Below are the code and all the weights of a small trained network. Each question names an input and a class and asks about switching units off, where a switched-off unit gives its printed mean instead of its output.

import numpy as np


def w(rows, s, z=0):
    codes = np.array(rows[::2]) - 128.0
    scale = np.full(codes.shape[1], s)
    scale[-1] = z or s
    return codes * scale


def norm(h):
    return h / np.sqrt((h * h).mean(-1, keepdims=True) + 1e-5)


def f(y):
    return y / 2 * (1 + np.tanh(0.7978845608 * (y + 0.044715 * y**3)))


def log_softmax(a):
    a = a - a.max(-1, keepdims=True)
    return a - np.log(np.exp(a).sum(-1, keepdims=True))


def net(x, mask):
    res = np.array(x, float).reshape(1, 2) / 4 @ E
    u = 0
    for l in range(3):
        y = f(norm(res) @ A[l][:, :-1].T + A[l][:, -1])
        res = res + np.where(mask[u : u + 7], y, B[l][:, -1]) @ B[l][:, :-1]
        u += 7
    return log_softmax(norm(res)[-1] @ U[:, :-1].T + U[:, -1])


A, B = {}, {}
E = w([
[78,160,254,189,195,177,41],'x0',
[51,64,193,219,189,84,214],'x1',
],0.0069)
A[0] = w([
[117,123,189,161,113,75,196,250],'L0N1',
[138,106,128,109,8,156,187,30],'L0N2',
[66,155,95,153,191,140,160,95],'L0N3',
[179,153,198,2,123,194,140,244],'L0N4',
[126,105,116,102,53,125,146,219],'L0N5',
[119,208,195,153,75,138,140,54],'L0N6',
[106,159,210,130,149,123,99,112],'L0N7',
],0.0072,0.0012)
B[0] = w([
[183,76,136,97,113,200,114,247],'L0N1',
[118,73,109,81,155,78,102,205],'L0N2',
[226,178,130,105,144,180,184,164],'L0N3',
[171,79,204,132,154,175,167,253],'L0N4',
[80,94,239,152,138,67,80,201],'L0N5',
[89,76,78,180,130,45,187,159],'L0N6',
[137,81,104,57,99,1,75,238],'L0N7',
],0.0063,0.0036)
A[1] = w([
[40,233,168,218,163,119,58,79],'L1N1',
[4,103,136,193,161,181,253,102],'L1N2',
[68,204,126,215,182,89,66,129],'L1N3',
[109,139,104,71,129,101,91,76],'L1N4',
[106,155,158,174,233,94,247,59],'L1N5',
[143,205,150,82,64,51,94,84],'L1N6',
[207,240,104,82,78,159,65,5],'L1N7',
],0.007,0.0024)
B[1] = w([
[96,140,77,64,155,81,52,212],'L1N1',
[169,169,199,124,68,140,147,253],'L1N2',
[96,61,94,82,123,93,113,184],'L1N3',
[32,202,93,176,116,143,173,169],'L1N4',
[129,206,27,100,2,234,180,223],'L1N5',
[186,141,197,159,163,149,155,208],'L1N6',
[90,156,168,176,66,187,150,247],'L1N7',
],0.0086,0.0027)
A[2] = w([
[105,189,178,239,19,190,133,52],'L2N1',
[112,136,107,124,174,149,16,39],'L2N2',
[145,172,53,108,73,47,236,75],'L2N3',
[119,133,124,146,224,82,165,77],'L2N4',
[84,92,157,140,96,137,161,186],'L2N5',
[253,123,127,113,145,150,92,254],'L2N6',
[136,206,107,88,124,216,106,55],'L2N7',
],0.0084,0.0022)
B[2] = w([
[115,97,122,76,15,232,158,255],'L2N1',
[80,107,42,102,79,91,86,169],'L2N2',
[51,133,139,128,161,109,2,243],'L2N3',
[176,122,122,130,104,181,199,138],'L2N4',
[232,203,163,156,170,153,126,170],'L2N5',
[152,91,146,152,190,81,197,219],'L2N6',
[152,124,155,153,116,191,197,180],'L2N7',
],0.009,0.0061)
U = w([
[152,134,173,79,21,252,173,189],'0',
[55,111,115,71,117,19,17,203],'1',
[209,84,188,140,209,64,228,168],'2',
[114,187,53,202,171,140,153,2],'3',
[103,173,74,144,162,128,171,9],'4',
[121,187,94,197,139,116,146,30],'5',
[78,198,76,169,180,128,183,53],'6',
],0.013,0.0055)

Each question gives the input, the list of numbers given to net, and the class t.
The units are the neurons (one row each of A and B). Each row of codes is followed by its name. A weight is (code - 128) times the scale printed after its matrix; where a second scale follows, it is the last column's (A, B and U).
mask holds one flag per neuron, layer by layer. A switched-off neuron (its flag False) gives its mean, the last column of its row in B, instead of its output. The means were averaged over made-up inputs and are rounded, as every weight is.
A unit's drop is (log p(t) with every unit on - log p(t) with that unit switched off) / (log p(t) with every unit on - log p(t) with every unit switched off).
most important unit: the unit with the biggest drop
k most important neurons: the k neurons with the biggest drops, biggest first
drop when u is switched off: that unit's drop, to one decimal
input [-8,4], class 1: most important unit => L2N3
input [3,0], class 2: 2 most important neurons => L0N7; L1N5
input [8,8], class 0: 4 most important neurons => L1N2; L1N5; L0N3; L0N5
input [7,7], class 0: 2 most important neurons => L1N2; L1N5
input [-2,0], class 2: 3 most important neurons => L0N5; L1N5; L2N1
input [-6,7], class 0: 2 most important neurons => L0N7; L1N5
input [-2,-1], class 2: 2 most important neurons => L0N5; L1N5
input [6,5], class 1: 2 most important neurons => L0N7; L1N1
input [-5,-4], class 1: 2 most important neurons => L0N2; L2N3
input [0,-1], class 2: 2 most important neurons => L0N4; L1N7
input [0,1], class 2: 2 most important neurons => L0N1; L1N5
input [1,3], class 2: 2 most important neurons => L0N1; L0N7
input [2,0], class 2: drop when L2N1 is switched off => 0.2
input [-2,2], class 2: most important unit => L0N1
input [4,7], class 0: drop when L0N2 is switched off => 0.0
input [6,-5], class 1: drop when L0N6 is switched off => 0.3
